Below are the code and all the weights of a small trained network. Each question names an input and a class and asks about switching units off, where a switched-off unit gives its printed mean instead of its output.

import numpy as np


def w(rows, s, z=0):
    codes = np.array(rows[::2]) - 128.0
    scale = np.full(codes.shape[1], s)
    scale[-1] = z or s
    return codes * scale


def f(y):
    return np.maximum(y, 0)


def log_softmax(a):
    a = a - a.max(-1, keepdims=True)
    return a - np.log(np.exp(a).sum(-1, keepdims=True))


def net(x, mask):
    res = np.array(x, float).reshape(1, 3) / 4 @ E
    y = f(res @ A[0][:, :-1].T + A[0][:, -1])
    res = res + np.where(mask, y, B[0][:, -1]) @ B[0][:, :-1]
    return log_softmax(res[-1] @ U[:, :-1].T + U[:, -1])


A, B = {}, {}
E = w([
[169,77,117,143,221,254,138,119,128,115],'x0',
[154,237,125,69,96,204,19,114,31,160],'x1',
[211,55,82,193,94,123,73,61,96,140],'x2',
],0.0088)
A[0] = w([
[113,128,123,108,78,6,143,134,143,119,112],'n0',
[172,26,125,165,89,94,106,85,129,112,114],'n1',
[146,67,122,115,206,195,167,137,156,100,109],'n2',
[55,134,143,105,166,127,161,155,175,113,111],'n3',
[107,91,127,131,147,101,150,126,157,132,117],'n4',
[130,98,113,139,149,98,161,132,138,122,100],'n5',
[52,158,154,95,161,146,176,152,154,96,103],'n6',
[109,44,138,156,149,78,182,134,186,91,108],'n7',
[125,98,128,121,134,109,140,117,137,96,254],'n8',
],0.013,0.0095)
B[0] = w([
[100,67,160,218,145,162,108,96,98,65,238],'n0',
[177,127,104,121,194,19,160,146,87,116,229],'n1',
[83,83,162,203,96,109,103,91,112,66,231],'n2',
[177,131,79,126,152,68,141,119,143,144,210],'n3',
[130,139,139,78,128,168,112,119,123,135,180],'n4',
[150,146,115,115,108,174,124,126,112,86,170],'n5',
[191,103,117,155,167,47,124,140,50,122,220],'n6',
[131,177,118,53,90,184,84,98,85,120,246],'n7',
[68,186,170,189,168,149,162,247,111,236,225],'n8',
],0.014,0.012)
U = w([
[139,218,126,34,103,195,53,96,55,112,233],'0',
[225,91,70,153,179,38,182,141,136,141,84],'1',
[28,32,179,251,115,142,117,55,158,75,92],'2',
[40,165,157,182,148,155,191,234,182,254,246],'3',
[134,110,99,87,104,137,148,94,223,158,2],'4',
],0.0077,0.0025)

Each question gives the input, the list of numbers given to net, and the class t.
The units are the neurons (one row each of A and B). Each row of codes is followed by its name. A weight is (code - 128) times the scale printed after its matrix; where a second scale follows, it is the last column's (A, B and U).
mask holds one flag per neuron, in row order. A switched-off neuron (its flag False) gives its mean, the last column of its row in B, instead of its output. The means were averaged over made-up inputs and are rounded, as every weight is.
A unit's drop is (log p(t) with every unit on - log p(t) with that unit switched off) / (log p(t) with every unit on - log p(t) with every unit switched off).
The circuit of an input: a set's keep is (log p(t) with only the set's units on - log p(t) with every unit switched off) / (log p(t) with every unit on - log p(t) with every unit switched off). Starting from all 9 units, units are removed one at a time, each time the one whose removal leaves the highest keep (on an exact tie, the one counted first), for as long as the keep stays at least 0.8.
circuit, biggest first: the units of the circuit, biggest drop first
unit that matters most: the unit with the biggest drop
top k neurons: the k neurons with the biggest drops, biggest first
drop of u: that unit's drop, to one decimal
input [5,-2,-8], class 1: unit that matters most	n6
input [-7,6,-5], class 2: top 2 neurons	[n7, n0]
input [-6,3,1], class 2: top 2 neurons	[n7, n0]
input [7,4,-5], class 2: top 3 neurons	[n2, n1, n7]
input [-3,-5,0], class 0: top 2 neurons	[n7, n2]
input [5,2,4], class 2: top 2 neurons	[n6, n3]
input [-5,4,8], class 1: top 3 neurons	[n1, n7, n2]
input [-3,-3,-3], class 3: top 3 neurons	[n2, n8, n1]
input [6,2,3], class 2: top 2 neurons	[n2, n7]
input [2,0,-1], class 3: circuit, biggest first	[n0, n7, n1]
input [-4,6,7], class 1: top 3 neurons	[n7, n1, n4]
input [8,-8,-4], class 0: top 3 neurons	[n7, n0, n4]
input [-2,4,-5], class 1: top 3 neurons	[n7, n8, n6]
input [1,-2,-2], class 3: top 3 neurons	[n1, n8, n0]
input [1,-5,-8], class 1: circuit, biggest first	[n6]
input [7,5,8], class 1: top 3 neurons	[n1, n0, n7]
input [6,2,-7], class 1: top 3 neurons	[n6, n0, n3]
input [-8,0,0], class 2: drop of n0	1.5
input [1,1,-5], class 1: drop of n5	0.0
input [-1,-3,-2], class 3: circuit, biggest first	[n8]
input [-5,0,3], class 2: drop of n3	0.3
input [5,-7,-5], class 0: drop of n7	1.5
